Here is a tiny trained network, its code and every weight. The questions are about switching its units off for an input and a class, where a switched-off unit gives its printed mean instead of its output.

import numpy as np


def w(rows, s, z=0):
    codes = np.array(rows[::2]) - 128.0
    scale = np.full(codes.shape[1], s)
    scale[-1] = z or s
    return codes * scale


def f(y):
    return np.maximum(y, 0)


def log_softmax(a):
    a = a - a.max(-1, keepdims=True)
    return a - np.log(np.exp(a).sum(-1, keepdims=True))


def net(x, mask):
    res = np.array(x, float).reshape(1, 7) / 4 @ E
    y = f(res @ A[0][:, :-1].T + A[0][:, -1])
    res = res + np.where(mask, y, B[0][:, -1]) @ B[0][:, :-1]
    return log_softmax(res[-1] @ U[:, :-1].T + U[:, -1])


A, B = {}, {}
E = w([
[125,25,86,158,209,199,110,197],'x0',
[174,147,133,106,185,199,181,60],'x1',
[129,231,151,160,160,190,60,164],'x2',
[212,111,178,210,164,67,116,115],'x3',
[38,160,91,205,178,76,180,107],'x4',
[173,140,2,171,80,134,106,94],'x5',
[187,175,108,135,108,138,233,245],'x6',
],0.0083)
A[0] = w([
[114,49,88,154,190,173,110,174,27],'N1',
[117,119,106,145,80,87,71,178,162],'N2',
[115,227,130,163,156,175,58,160,54],'N3',
[120,113,136,126,142,139,107,83,45],'N4',
[123,42,103,106,94,81,201,96,63],'N5',
[131,217,157,105,55,81,149,70,10],'N6',
[35,152,87,64,91,187,133,148,98],'N7',
[131,92,105,144,162,163,120,159,22],'N8',
[50,161,94,197,182,95,187,108,45],'N9',
[215,98,156,64,71,161,72,145,18],'N10',
[80,107,137,124,142,128,31,43,38],'N11',
[86,113,132,147,86,72,70,197,62],'N12',
[158,118,142,160,135,112,125,132,36],'N13',
[173,152,116,114,190,194,186,43,120],'N14',
[113,116,130,113,128,122,98,103,41],'N15',
[197,120,173,210,154,79,105,126,79],'N16',
[169,171,111,129,109,129,218,221,1],'N17',
[175,156,8,169,90,145,86,97,35],'N18',
[75,126,251,97,168,129,148,165,9],'N19',
],0.02,0.0076)
B[0] = w([
[147,229,161,146,67,49,105,139,230],'N1',
[67,150,151,135,132,166,203,80,218],'N2',
[159,110,230,63,150,211,87,205,241],'N3',
[169,116,101,153,117,158,140,143,162],'N4',
[154,105,232,65,174,190,101,207,234],'N5',
[144,241,150,151,69,53,105,173,241],'N6',
[174,164,50,72,227,93,144,90,245],'N7',
[140,185,135,137,88,96,116,178,178],'N8',
[48,114,82,143,108,166,2,76,235],'N9',
[42,128,84,145,126,163,1,87,241],'N10',
[239,67,111,175,83,152,130,93,246],'N11',
[86,165,115,151,101,205,217,138,205],'N12',
[150,129,65,100,154,124,126,183,151],'N13',
[54,171,128,141,117,198,247,120,243],'N14',
[168,114,112,150,118,145,139,142,154],'N15',
[178,161,71,54,220,92,146,79,229],'N16',
[249,49,111,189,79,159,129,70,249],'N17',
[66,20,138,136,148,20,163,178,247],'N18',
[56,34,139,146,131,33,171,170,226],'N19',
],0.027,0.015)
U = w([
[230,63,105,228,63,125,151,115,4],'0',
[139,248,151,174,50,19,116,192,183],'1',
[51,26,127,167,145,5,176,199,168],'2',
[32,130,68,165,117,151,21,108,94],'3',
[149,119,222,77,160,172,116,226,142],'4',
[162,177,34,72,229,67,169,116,223],'5',
[57,173,111,184,101,179,255,136,132],'6',
[62,118,242,129,141,53,186,1,182],'7',
],0.0051,0.0034)

Each question gives the input, the list of numbers given to net, and the class t.
The units are the neurons (one row each of A and B). Each row of codes is followed by its name. A weight is (code - 128) times the scale printed after its matrix; where a second scale follows, it is the last column's (A, B and U).
mask holds one flag per neuron, in row order. A switched-off neuron (its flag False) gives its mean, the last column of its row in B, instead of its output. The means were averaged over made-up inputs and are rounded, as every weight is.
A unit's drop is (log p(t) with every unit on - log p(t) with that unit switched off) / (log p(t) with every unit on - log p(t) with every unit switched off).
most important unit: the unit with the biggest drop
k most important neurons: the k neurons with the biggest drops, biggest first
drop of u: that unit's drop, to one decimal
input [-5,-6,-7,4,2,3,-3], class 4: most important neuron	N5
input [4,5,1,-5,-1,1,6], class 0: 2 most important neurons	N17, N16
input [8,-7,2,-7,1,5,6], class 1: 4 most important neurons	N1, N8, N16, N14
input [-1,-1,-6,3,5,7,-7], class 0: 3 most important neurons	N11, N19, N3
input [-7,-7,-5,7,-7,-2,-7], class 0: 4 most important neurons	N11, N9, N1, N7
input [-5,-6,1,-6,-7,6,-7], class 0: 2 most important neurons	N11, N9
input [1,-4,7,-5,6,4,7], class 0: 3 most important neurons	N17, N5, N10
input [2,-5,1,2,-7,6,-5], class 3: 4 most important neurons	N10, N19, N17, N14
input [7,-1,2,8,8,5,1], class 3: 3 most important neurons	N9, N7, N6
input [7,2,2,8,-8,7,2], class 3: 4 most important neurons	N10, N7, N6, N19
input [5,-4,8,0,4,6,-7], class 4: 4 most important neurons	N3, N17, N19, N2
input [5,-1,-7,-2,5,5,0], class 4: 2 most important neurons	N5, N6
input [6,-7,0,-1,4,-6,-7], class 0: 4 most important neurons	N11, N14, N6, N18
input [-5,1,2,1,-6,-4,6], class 0: most important unit	N17
input [0,-3,8,-4,4,8,0], class 2: drop of N2	0.0
input [8,5,0,-3,-2,-7,2], class 1: drop of N1	2.1
input [0,4,-7,-2,-4,6,0], class 4: drop of N9	0.1
